Here is a tiny trained network, its code and every weight. The questions are about switching its units off for an input and a target symbol, where a switched-off unit gives its printed mean instead of its output.

import numpy as np


def w(rows, s, z=0):
    codes = np.array(rows[::2]) - 128.0
    scale = np.full(codes.shape[1], s)
    scale[-1] = z or s
    return codes * scale


def f(y):
    return np.maximum(y, 0)


def softmax(a):
    e = np.exp(a - a.max(-1, keepdims=True))
    return e / e.sum(-1, keepdims=True)


def log_softmax(a):
    a = a - a.max(-1, keepdims=True)
    return a - np.log(np.exp(a).sum(-1, keepdims=True))


def net(x, mask):
    ids = ['αβγδεζθλμξπστφψω'.index(c) for c in x.split()]
    T = len(ids)
    res = E[ids] + P[:T]
    r = res
    for j in range(3):
        rows = slice(2 * j, 2 * j + 2)
        q, k, v = (r @ M[0][rows].T for M in (Q, K, V))
        z = softmax(np.where(np.tri(T) > 0, q @ k.T / 2**0.5, -1e9)) @ v
        o = O[0][rows]
        res = res + np.where(mask[j], z, o[:, -1]) @ o[:, :-1]
    y = f(res @ A[0][:, :-1].T + A[0][:, -1])
    res = res + np.where(mask[3:19], y, B[0][:, -1]) @ B[0][:, :-1]
    return log_softmax(res[-1] @ U[:, :-1].T + U[:, -1])


Q, K, V, O, A, B = {}, {}, {}, {}, {}, {}
E = w([
[177,151,46],'α',
[154,192,190],'β',
[123,121,129],'γ',
[94,102,128],'δ',
[98,75,45],'ε',
[89,106,138],'ζ',
[83,103,140],'θ',
[125,122,132],'λ',
[158,4,152],'μ',
[22,102,153],'ξ',
[125,240,77],'π',
[123,122,134],'σ',
[70,202,197],'τ',
[122,124,137],'φ',
[102,82,247],'ψ',
[245,83,141],'ω',
],0.015)
P = w([
[4,22,72],'0',
[48,78,26],'1',
[86,72,84],'2',
[119,112,113],'3',
[115,125,126],'4',
[142,120,140],'5',
[156,154,136],'6',
[178,146,168],'7',
[192,154,178],'8',
[163,146,203],'9',
[217,166,199],'10',
[164,175,198],'11',
[165,160,154],'12',
],0.0017)
Q[0] = w([
[86,242,66],'H1',
[54,24,86],'H1',
[79,149,203],'H2',
[214,191,65],'H2',
[111,209,205],'H3',
[7,108,202],'H3',
],0.013)
K[0] = w([
[51,218,96],'H1',
[156,145,241],'H1',
[198,118,193],'H2',
[67,67,97],'H2',
[153,254,232],'H3',
[24,119,238],'H3',
],0.013)
V[0] = w([
[178,77,81],'H1',
[167,94,220],'H1',
[205,138,100],'H2',
[165,49,195],'H2',
[158,77,34],'H3',
[1,98,129],'H3',
],0.0087)
O[0] = w([
[186,47,87,174],'H1',
[172,111,246,255],'H1',
[92,75,67,78],'H2',
[173,30,168,213],'H2',
[153,55,2,100],'H3',
[14,81,164,225],'H3',
],0.0075,0.0018)
A[0] = w([
[12,97,213,97],'N1',
[245,86,138,63],'N2',
[242,135,6,106],'N3',
[160,135,84,122],'N4',
[182,206,196,159],'N5',
[135,236,190,142],'N6',
[107,2,53,135],'N7',
[107,105,151,138],'N8',
[9,209,45,255],'N9',
[157,42,90,76],'N10',
[52,157,108,151],'N11',
[72,113,143,61],'N12',
[70,118,44,77],'N13',
[249,174,74,180],'N14',
[204,98,156,197],'N15',
[110,220,96,68],'N16',
],0.0068,0.008)
B[0] = w([
[82,101,177,220],'N1',
[119,210,222,177],'N2',
[7,108,121,205],'N3',
[86,132,112,152],'N4',
[215,141,137,197],'N5',
[221,144,168,191],'N6',
[192,118,85,204],'N7',
[139,128,144,165],'N8',
[152,253,83,254],'N9',
[163,151,152,166],'N10',
[119,216,135,173],'N11',
[90,98,112,138],'N12',
[203,104,207,148],'N13',
[7,86,95,213],'N14',
[125,50,85,227],'N15',
[83,38,193,142],'N16',
],0.0069,0.0081)
U = w([
[59,120,59,16],'α',
[254,166,130,94],'β',
[147,137,114,94],'γ',
[126,137,118,71],'δ',
[198,139,47,243],'ε',
[112,138,127,201],'ζ',
[101,134,136,158],'θ',
[124,134,121,104],'λ',
[215,62,127,42],'μ',
[46,142,149,23],'ξ',
[103,203,98,59],'π',
[106,135,127,166],'σ',
[128,191,175,39],'τ',
[99,135,133,253],'φ',
[144,99,203,54],'ψ',
[69,36,128,225],'ω',
],0.0098,0.0045)

Each question gives the input, a string of symbols that net reads in full, and the target symbol t.
The units are the heads (2 rows each of Q, K, V and O) and the neurons (one row each of A and B). Each row of codes is followed by its name. A weight is (code - 128) times the scale printed after its matrix; where a second scale follows, it is the last column's (O, A, B and U).
mask holds one flag per unit, heads first, then neurons. A switched-off unit (its flag False) gives its mean, the last column of its rows in O or B, instead of its output. The means were averaged over made-up inputs and are rounded, as every weight is.
A unit's drop is (log p(t) with every unit on - log p(t) with that unit switched off) / (log p(t) with every unit on - log p(t) with every unit switched off).
The circuit of an input: a set's keep is (log p(t) with only the set's units on - log p(t) with every unit switched off) / (log p(t) with every unit on - log p(t) with every unit switched off). Starting from the 12 units with the biggest drops (on a tie, the unit counted first), units are removed one at a time, each time the one whose removal leaves the highest keep (on an exact tie, the one counted first), for as long as the keep stays at least 0.8.
circuit, biggest first: the units of the circuit, biggest drop first
unit that matters most: the unit with the biggest drop
top k neurons: the k neurons with the biggest drops, biggest first
heads that matter: for each layer, one digit per head in row order, 1 if its drop is at least 0.15 and else 0, layers parted by /
input π π ξ, target π: circuit, biggest first -> N9, H2
input ω ω ζ, target ω: circuit, biggest first -> N9, H2
input μ ω θ, target ω: circuit, biggest first -> N9, H2
input τ ξ φ ω σ ε μ α ω φ θ, target ω: unit that matters most -> H2
input δ μ θ α α, target α: circuit, biggest first -> N3, N14, H3
input μ θ ε ω ξ, target ω: circuit, biggest first -> H2, H3
input μ ε σ α α ξ τ ψ τ γ ψ θ, target ψ: heads that matter -> 101
input δ γ π π ζ, target π: circuit, biggest first -> H2, N9, H1
input μ θ ε ξ ω θ π α ω ζ, target ω: circuit, biggest first -> H1, H2, N9
input θ σ ζ ω π ω ψ, target ω: heads that matter -> 010
input ζ ε τ ε γ ζ σ ζ ε θ ψ, target ψ: heads that matter -> 001
input ψ ψ ξ, target ψ: heads that matter -> 111
input π π φ, target π: heads that matter -> 110
input ζ ψ μ θ σ τ μ ξ β, target β: top 2 neurons -> N5, N6
input ω ψ δ, target ω: circuit, biggest first -> H2, N9
input α ψ σ λ ε ω, target ω: top 4 neurons -> N14, N3, N9, N15
input ω μ λ, target ω: unit that matters most -> N9
input ω α γ, target ω: top 2 neurons -> N9, N3
input α ε ω φ ω π γ ω ω ε λ, target ω: heads that matter -> 101
input π μ α ξ ω, target ω: unit that matters most -> N14
